[ -99  493 -200  199 -269   52  101  -63 -242   24  -48 -341  573  430
  294   83  275 -255  170  567  177 -122  759  396  473  344 -239  453
  -49  254 -181  373 -109] => 6
[  96   36  136 -151  251 -306  -30 -236  353   33   60   54  103 -241
 -303  309  279 -149 -273  330 -532  232  558  194  286 -270  -69  243
  375    3  139 -204   20] => 4
[ 202  104 -111  -94  109 -105  -90   40  -67  -95  -93 -114  -83 -151
   46 -146 -150 -195   52 -203   24 -335  233   54   91 -328  -76  112
 -185 -141  -64  327 -123] => 4
[  25  386   29    1   73   78  -33   34  327   45 -131   20  107  158
 -121  361   37  -93   81  201 -433  262  185  -24  -24 -265  -30  146
  276   -6   97  -76 -225] => 2
[ 147  224   62  -50   54   54   -1  238  124  -91  -29  -72 -336  -28
  -87 -226 -135 -118 -147 -184   76 -477 -269  -56   -8 -595  134  130
 -303 -139  -95   44  -53] => 0
[-132  290 -184  -48  -20  -70  180  130  265 -328 -387  -27 -110   36
  282 -824 -243 -228  -11    4  361  374  -52 -430 -306  137  -18  -56
 -523 -340 -221 -347 -355] => 4
[-263 -176 -175 -392  202  -21  241   74  399   46  132   62  146   -4
 -307   50  237 -153   72   87 -461  473   90 -234   -1 -242 -195   24
  219 -261   71 -430  114] => 3
[   7  191  -75  561  271 -182 -102  283  370 -291 -233 -115    3 -255
  -23 -426  104   46  136 -184  254 -452 -595  -18  341  263  169  -15
 -166   54 -129 -611 -394] => 6
[ 169  391   34  -94  -37 -106   93  248   13  -19    7   39 -322 -115
   47 -369   62 -114 -241 -243   41 -531   12  103  -36 -444 -178   86
 -234  -79  -49  108  -65] => 5
[ 149  -90  251 -162  306 -305 -107 -138  141   51  244  212  108 -296
 -386  -45  200  -13 -229  221 -486  -47  132  -51  -50 -351  210 -185
  301 -247  172 -249   60] => 7
[ 297  329 -127 -177   88   -4  247 -186   74  210   31  189  -24  106
   42  560   91 -228  -84  181 -509  417  407  116 -341   17 -261  158
  503  259  274  173  -37] => 7
[ 195  -55 -309   -3   18   79  -27    5  -35  -11  -43 -214  125  130
  319  -98 -209  213  -28 -149  157  132  304  183  -43  172    6  175
  -81  -46 -181    8 -193] => 4
[-115  -27  173   81 -160  147 -293 -212  159  -52  -79 -156  -42  -80
  -28 -174 -157   23  -92 -195  166   43 -129  -40  185 -221  100   82
 -131 -271 -147  162  123] => 3
[-164   49  118   18   28 -365 -141  313 -466  -50   55 -179  652 -509
  466  346  364 -107   55  -74 -154 -504  356  102  -24  -43 -294 -166
 -135 -117   32   46  -12] => 6
[-450   16 -110  388  184  121   26 -184  600 -411 -626 -351 -361  224
 -686  232 -117 -444 -231   11 -376  255  359 -283 -498  328 -123 -143
  -57 -137   38 -129 -481] => 1
[ 446  142 -103   56   54 -191 -125  127   50 -103  -11 -107 -325 -245
 -310  -46  -27  -35 -295 -333   80 -454 -157  133    5 -327  112  116
 -213 -162 -141   97  -89] => 5
[-210  650  194  -44  152 -512 -127  373 -154 -281 -175 -101   30 -268
    3  -75  268 -109 -190  -17 -127 -676  132  -77   32 -453 -257 -444
 -225 -233  147  -98 -355] => 4
[ -62  -19   17 -386  225 -292   45  -40  132   35  183  -36  312 -210
 -299  502  191 -142  -46    0 -613  251  124  -68   75 -362  -33  -46
  281 -193  116 -216   14] => 1
[ 224  350  -28  -37  -28  -37   84  189  155  -23 -119   38 -278  239
 -113  -91 -184 -125  -12 -167  104 -531   44  164  164 -646  -45  402
 -267   41  -40  262 -106] => 5
[ -57   84  116  -42   49   14 -409 -103  115  -98 -155 -319  -74  -81
  119 -172 -109   72 -313 -368  128   64 -218  -91  226 -142  236  -74
 -214 -317 -149    9  113] => 4
[ 173  324   12   88   12   73  -21  120  134  -42  -47  -31 -112  156
 -201  -68 -196 -224  240   23   27 -320 -239   50  299 -620  231  419
 -185   60  -61  200   63] => 2
[-106  135  282   -5  116 -220   26 -201  134  185  153   58  208 -257
   86  299  268 -128 -301   83 -472   91  503  150  -13 -267 -209  139
  371   25  273 -314  313] => 5
[ -94   35  -50    3  -26   46 -127  -98    9  -31   27 -159  312  -36
   11  178   48 -183  201   94   22 -102 -112    0  123   30  -24  104
   92  -19   -2   89   21] => 7
[ 185 -113 -270  -49  106  -38    8   67  119    9  -33 -141  109   95
  219 -154 -177  291 -164 -208  154   72  264  104  -49   36   82  143
   -7  -36 -120 -214 -216] => 1
[ 172  -64 -297   28  111   27  -17    7  157   -5  -68 -200   94  110
  146 -138 -164  247 -114 -184  144   26  360  151  -21   26   29  187
  -18  -82 -177  -97 -219] => 2
[ -79  -29  -56  -43  -11  -15 -147  -67   39  -36   -9 -152  312  -11
   60  149   11 -125  167   77   56 -120  -19   41  197  -13  -24  123
   64   29  -16   72  -36] => 1
[ -32  -62  109  141   13  -22 -327 -136   58  -91  -26 -256   -5  -97
   42 -102   75  -60 -412 -188   38   -3 -228  -26   43   61  146 -190
 -103 -233  -42   24  161] => 4
[ -50  -70  -87  -66   61  -11 -163 -102   -9  -41   86 -185  359  -78
   34   77   30 -129  204  130    8 -138   46    5  163  -34    7   50
   77  -85  -55   11  -14] => 2
[  16  -32  -43  -71   20  -28 -174 -105  -24  -28   48 -152  264  -32
   19  112   15 -118  138  118   27 -149  -50   39  219  -12   56   70
   70   -6  -24   64   -8] => 1
[ 110  -89 -455  -20  167   39  161  302  443 -181  -85 -251 -145 -251
  894 -340 -230   60 -599 -258  367  346 -286  -15 -566   89 -272 -127
 -132 -285   45 -642 -296] => 5
[  98  -59  150  -51  190  116  -31 -324  282   35   68  -41  -16   91
   62  458   79 -202   46  355 -472  303  432   95  126  -70 -102  177
  349   87  209  -19  -39] => 6
[ 181  -26 -273   -3    4   58   67  105   67  -43  -34  -98   33  184
  203 -220 -194  233  -38 -154  273   82  268  105  -78   83   68  250
 -120   40 -177  -78 -246] => 3
[-254  225  303   62 -232   10 -169  -15  115 -146   60  -54 -112  -15
  -27   37   68   92 -148  106  178   -8 -313 -104  -61 -372  -82 -110
 -175 -270   83  -74  117] => 5
[-293   11  452 -177 -317   27 -535 -140  -47  -89   23   -2 -109 -112
  -74 -231 -145  193 -262 -131  210   44 -445 -135   79 -323  184 -321
 -292 -413  -51  133  268] => 4
[ 419  -47 -235  -41  -58  -63   71   71   -5 -193   36 -203 -134    0
  350 -304 -175 -142 -257 -148  132  -25   88  121  -47  -32  -15  134
 -205  -10  -59   61 -276] => 3
[ -45 -107   93    0 -109 -118  -94  -40  384 -112 -100  121 -248  -13
 -352  164  155  -39 -277   61 -339  538  293  -68   42  -69 -127  115
   68   56  108 -219  -14] => 5
[ 290 -100 -201  582  102  194   90 -305  495  -24 -286 -352   -5  -81
 -285  -77   83 -468 -201  209 -205 -132  232  293 -224    0   -2  655
  169   14 -121  214  134] => 2
[-137 -791 -347 -135  100 -259  291  -31  -63  148   91   51  530 -307
  243   92  247  213 -159 -224  -54  481   11 -114 -433  260 -303 -111
  346  -63  182 -112  328] => 4
[ 181  205  138  -34  131   11  -66 -188  340  -17 -290  -39 -181  136
  -80  488   71 -456  -36  290 -467  314  195   79  251 -221   15  380
  192  335  135  270   19] => 6
[-134  -62  201   37  138  -20 -440 -126  278 -200 -153 -242 -192 -153
  182 -292  -82  -64 -297 -393   96   -4 -354  -68  132 -233   94 -150
 -375 -424  -47   19  293] => 7
[ -51   19  -36  -47   10  -44 -177 -112  -27   -8   67 -142  362  -96
  -14  110   47 -161  182  128  -29 -192   -5   15  166  -81  -19   21
  123  -63  -32   71  -29] => 1
[ 136 -120 -305  -51   70   83 -117  -11  147  -31  -91 -156  156   66
  235 -232 -250  167   36 -233  181  148  295   58   31   90   52  281
  -65  -38 -198  -46 -195] => 0
[ 157 -118 -262  -68  121   64  -20  -33  158  -18  -97 -135   91  142
  232  -16 -206  262  -45  -91   86  221  209   60   -2  113   83  196
   46  -30  -49 -139 -172] => 2
[ 212   57  -63 -170  110 -167 -297  156    7  -82  152  -85   27 -262
 -250 -238   66 -239  167 -316  -43 -522   10  -32  232 -542   55  163
 -158  -65 -225  171  -49] => 5
[ 191  267  145   14   64  -78   40 -179 -167  328  313  151  449 -191
   25  322  180 -290   90  415 -319   -2   51  138  392 -248  185  180
  392   81   47   58  310] => 7
[ 115   59  258  -85 -132 -248 -347  -81  -86  -12  132 -152   87 -225
   30 -262  -54  141 -421 -132  146 -173 -151   -9   53 -379  203 -311
  -77 -465   -5 -147   57] => 5
[ -42    4 -101   12   19   44 -126  -92    4  -26   19 -182  275  -26
   85  109   14 -143  172   85   42  -69  -31   -5  158   40  -10  112
   60  -50  -52   44  -17] => 5
[-222  -83   34  -22  -35   82 -262 -176  307 -126 -212 -293  -34   -4
  110  -69  -74   31 -207 -219   92  330  -51  -68   36  128  -24   -6
 -133 -303  -70 -154   60] => 5
[ -21 -108   16   34 -236   45 -225  -10  -75  -86   47 -267   26 -132
  249 -406   96  159 -411 -164  178  165  -90  -29  -88  -63  -22 -127
 -187 -400  -67  103  229] => 3
[ 192  523 -165   23  131 -279 -310  -77  256   29  104  107  273  -67
 -422  346  126 -119  -63  -87 -441  180  164  176  385  -88    0   49
  206  -37 -162 -149 -249] => 4
[-429  -37  281   -6 -169   93 -427 -185  276 -150  -53 -169  -33   21
 -227 -277  -41   82 -154 -176   28  170 -223  -89  195 -174   94  -10
 -233 -413  -36  -51  287] => 5
[ -24  542  269  172  145 -239 -448  -65  274 -424 -354  171   22  306
 -453 -380 -305  -95  606  550   10 -166 -243 -258  514 -230  412 -151
 -229 -290  185 -175 -491] => 1
[-272  327  239   49  -80  -39 -349 -115   29  -21  -59  -66   52 -124
  -71  -97   41   37 -139 -301   -6 -128 -200 -110  182 -165    3 -198
 -166 -402  -39   55  208] => 1
[ 289  607  297 -133  193 -319 -262   11  -54  -20  129   84  -41  -84
 -122  564  -32 -287   10   58 -427 -208  263   46  226 -680   70 -111
   96  -50  261   99 -163] => 1
[ -58  259  -80  151  -94   35 -146  174  -15 -108   15  -33   71  -72
  -65  -90 -161 -120  266 -366  205 -352 -261   58  204 -201   63  340
 -339   73 -235  188  -16] => 5
[-250 -100  181 -166   87 -157 -138 -242   55  -50  -24  -27  -14  -57
   80 -204   89  143 -234 -299 -158  162  145  -90 -101  -48 -185 -374
 -163 -372  -80   26  135] => 0
[-177   49  450  -42 -172  -78 -526 -242   69  -60  191  -32   38 -226
 -117 -290 -114  222 -103  -99  295 -150 -217   -3  184 -445  174 -235
 -145 -348 -148  -34  111] => 0
[ 171 -293  106  109  212 -115 -260 -217  287 -215 -349  123 -315 -171
 -204  -13 -368 -331   37  229 -214    6 -111   60  188  -36  257  -21
 -106  254 -105  -22 -192] => 2
[ 231  -42 -312 -105  142   29   29   41   88   11   30 -134   91   95
  175  -70 -189  185  -30 -126   97   10  285  143    5   13   62  204
   16   -6 -129 -116 -224] => 2
[  75  121  -80 -135  259   26   -2 -119   73  -50 -214 -156  -74   69
  173  -90 -253 -213  -40  -74 -113 -149  187   18  315 -252  143  301
 -136   69 -158  189  -67] => 4
[ -69   63   92 -198  224 -142 -182   61  322   -1  -21  -75  126  -11
 -288   48   50  111   22   26 -364  144  -96  -41  344 -409  226   79
  217  -71   85 -418   -1] => 6
[ 451  399 -337  479  214 -147   33   62  398 -174  -29 -260  -13  -84
  193  244 -164 -100 -193  -60  -98  370 -672  140  -72  -75   79  -26
  262  -44  277 -474 -278] => 6
[ 193    6 -228  -49   48   37  -54   32  120    3  -69 -148   52   95
  179  -65 -156  168  -72 -211  171   43  240  108   -8   61   46  229
  -29    0 -174  -39 -246] => 5
[ 202  138 -115  -19  413 -424  427   19  433   36   12  -65  136 -152
  236  -88  471 -183 -323  448 -254  -42  447  156 -434   33 -455 -224
  440  -47  226 -899 -286] => 0
[-267  -85  165  113 -152  114 -320  -59   55  -26 -134 -170   33 -101
  -84 -130  -32  191 -206 -389   24    7 -359  -76   57 -129  117   -8
 -187 -338  -58  169  339] => 6
[ 159  -38 -233 -130  118  -56 -149  109  178  -18  -61 -119   87   44
  134 -144 -190  302   27 -348  187   16  170   94  169  -44   62  154
  -25   -7 -163 -192 -286] => 0
